Below are the code and all the weights of a small trained network. Each question names an input and a target symbol and asks about switching units off, where a switched-off unit gives its printed mean instead of its output.

import numpy as np


def w(rows, s, z=0):
    codes = np.array(rows[::2]) - 128.0
    scale = np.full(codes.shape[1], s)
    scale[-1] = z or s
    return codes * scale


def f(y):
    return y / 2 * (1 + np.tanh(0.7978845608 * (y + 0.044715 * y**3)))


def softmax(a):
    e = np.exp(a - a.max(-1, keepdims=True))
    return e / e.sum(-1, keepdims=True)


def log_softmax(a):
    a = a - a.max(-1, keepdims=True)
    return a - np.log(np.exp(a).sum(-1, keepdims=True))


def net(x, mask):
    ids = ['ΓΩβεμξ'.index(c) for c in x.split()]
    T = len(ids)
    res = E[ids] + P[:T]
    r = res
    for j in range(3):
        rows = slice(2 * j, 2 * j + 2)
        q, k, v = (r @ M[0][rows].T for M in (Q, K, V))
        z = softmax(np.where(np.tri(T) > 0, q @ k.T / 2**0.5, -1e9)) @ v
        o = O[0][rows]
        res = res + np.where(mask[j], z, o[:, -1]) @ o[:, :-1]
    y = f(res @ A[0][:, :-1].T + A[0][:, -1])
    res = res + np.where(mask[3:11], y, B[0][:, -1]) @ B[0][:, :-1]
    return log_softmax(res[-1] @ U[:, :-1].T + U[:, -1])


Q, K, V, O, A, B = {}, {}, {}, {}, {}, {}
E = w([
[39,4,87,89,79,127],'Γ',
[178,126,186,106,198,121],'Ω',
[123,85,112,57,211,117],'β',
[136,111,89,134,172,145],'ε',
[194,141,171,181,162,145],'μ',
[154,122,88,210,126,176],'ξ',
],0.013)
P = w([
[163,13,101,157,159,2],'0',
[129,151,110,131,186,253],'1',
[137,96,137,128,207,233],'2',
[128,139,120,98,163,160],'3',
[144,138,129,111,168,188],'4',
[135,131,134,117,173,204],'5',
[127,137,125,117,175,199],'6',
[130,136,124,106,175,186],'7',
[138,136,141,109,173,188],'8',
[149,122,136,122,163,208],'9',
[146,122,146,127,181,200],'10',
[145,116,130,124,168,202],'11',
],0.0065)
Q[0] = w([
[131,133,127,119,108,117],'H0',
[126,105,128,123,132,139],'H0',
[140,82,119,126,191,218],'H1',
[80,105,126,111,44,75],'H1',
[159,93,124,144,220,246],'H2',
[82,117,117,112,65,78],'H2',
],0.014)
K[0] = w([
[101,124,104,122,111,130],'H0',
[144,123,124,118,158,97],'H0',
[136,70,70,158,111,38],'H1',
[83,157,94,82,109,240],'H1',
[173,85,118,158,129,3],'H2',
[128,181,174,112,122,197],'H2',
],0.011)
V[0] = w([
[107,118,129,107,114,163],'H0',
[144,164,137,130,142,159],'H0',
[194,153,190,114,158,107],'H1',
[96,98,92,27,162,85],'H1',
[84,104,151,12,121,119],'H2',
[169,146,185,98,160,96],'H2',
],0.011)
O[0] = w([
[145,109,143,160,126,92,124],'H0',
[129,178,94,146,138,119,140],'H0',
[180,77,171,75,84,208,118],'H1',
[203,150,72,106,109,44,253],'H1',
[110,187,133,88,33,42,91],'H2',
[204,136,104,9,99,166,161],'H2',
],0.011,0.0054)
A[0] = w([
[148,126,137,91,176,104,159],'N0',
[71,126,143,174,218,88,251],'N1',
[174,99,148,111,124,203,116],'N2',
[46,132,84,135,94,70,202],'N3',
[133,255,127,218,182,113,29],'N4',
[228,171,144,17,64,145,74],'N5',
[90,67,150,159,180,239,81],'N6',
[192,148,61,144,187,161,199],'N7',
],0.0073,0.0028)
B[0] = w([
[136,125,111,161,141,141,170],'N0',
[62,120,103,171,129,188,206],'N1',
[111,119,120,77,76,168,228],'N2',
[120,137,131,65,90,169,193],'N3',
[108,204,78,44,183,243,180],'N4',
[3,116,94,253,54,131,238],'N5',
[110,225,245,92,63,10,245],'N6',
[218,63,153,160,191,85,254],'N7',
],0.0066,0.0089)
U = w([
[243,71,76,164,245,141,212],'Γ',
[144,151,141,195,42,3,98],'Ω',
[69,67,86,137,70,228,174],'β',
[27,144,186,219,155,126,39],'ε',
[119,229,77,52,130,138,6],'μ',
[172,152,196,25,77,107,182],'ξ',
],0.0051,0.0016)

Each question gives the input, a string of symbols that net reads in full, and the target symbol t.
The units are the heads (2 rows each of Q, K, V and O) and the neurons (one row each of A and B). Each row of codes is followed by its name. A weight is (code - 128) times the scale printed after its matrix; where a second scale follows, it is the last column's (O, A, B and U).
mask holds one flag per unit, heads first, then neurons. A switched-off unit (its flag False) gives its mean, the last column of its rows in O or B, instead of its output. The means were averaged over made-up inputs and are rounded, as every weight is.
A unit's drop is (log p(t) with every unit on - log p(t) with that unit switched off) / (log p(t) with every unit on - log p(t) with every unit switched off).
The circuit of an input: a set's keep is (log p(t) with only the set's units on - log p(t) with every unit switched off) / (log p(t) with every unit on - log p(t) with every unit switched off). Starting from all 11 units, units are removed one at a time, each time the one whose removal leaves the highest keep (on an exact tie, the one counted first), for as long as the keep stays at least 0.8.
units of the circuit, in order: the units of the circuit, biggest drop first
most important unit: the unit with the biggest drop
top k neurons: the k neurons with the biggest drops, biggest first
which heads matter: for each layer, one digit per head in row order, 1 if its drop is at least 0.15 and else 0, layers parted by /
drop of u: that unit's drop, to one decimal
input μ ε ξ Ω ε Ω Ω, target ξ: which heads matter -> 011
input Ω Ω μ μ Ω μ Ω ξ, target β: units of the circuit, in order -> [H1; N5; H2]
input μ μ ε ε ε ξ ξ ε Γ, target ε: units of the circuit, in order -> [H2; H1]
input Ω ξ ε ξ β ε ε ε μ β ε β, target β: units of the circuit, in order -> [N5; H1; H2]
input Ω ε ξ Γ ε ε ε μ ξ μ, target β: most important unit -> N5
input Ω μ Γ ε ε β Ω, target β: top 3 neurons -> [N5; N6; N2]
input μ ε ξ ξ Ω ε ε ξ, target ξ: units of the circuit, in order -> [H1; N6; H2; N5]
input Ω Γ ξ, target β: units of the circuit, in order -> [H1; H2; N5]
input Γ ξ Ω β ξ ε Γ Γ ε μ μ ξ, target μ: units of the circuit, in order -> [H2; N4; H1; N3]
input β Γ ε ε Γ β ε β, target Ω: units of the circuit, in order -> [H2; N5; H1]
input β Γ Γ μ ε ε μ ε μ ε μ ξ, target Ω: units of the circuit, in order -> [H2; H1; N5]
input μ ξ Γ, target Γ: units of the circuit, in order -> [H2; N5]
input μ ε ξ, target ξ: which heads matter -> 010
input ξ ε Γ ε Ω Γ ξ ε, target ε: which heads matter -> 011
input Γ Ω Γ, target Ω: units of the circuit, in order -> [H1]
input ε Γ ξ μ ε ξ, target Γ: units of the circuit, in order -> [N5; N6; N7]
input Γ ε Ω μ μ ε Γ, target Γ: top 2 neurons -> [N6; N5]
input Ω μ μ Ω β Γ ε ε ξ Ω ε, target β: top 2 neurons -> [N5; N6]
input β ε μ ε β μ ε, target Ω: top 2 neurons -> [N5; N4]
input ε Γ μ Γ μ Ω μ, target Γ: drop of N5 -> 0.2
input Ω Ω ε, target β: drop of N5 -> 0.9
input ε ε Γ ξ ε ε β, target Γ: drop of N5 -> 0.2
input ε μ ε β μ ε β μ β, target Γ: most important unit -> N6
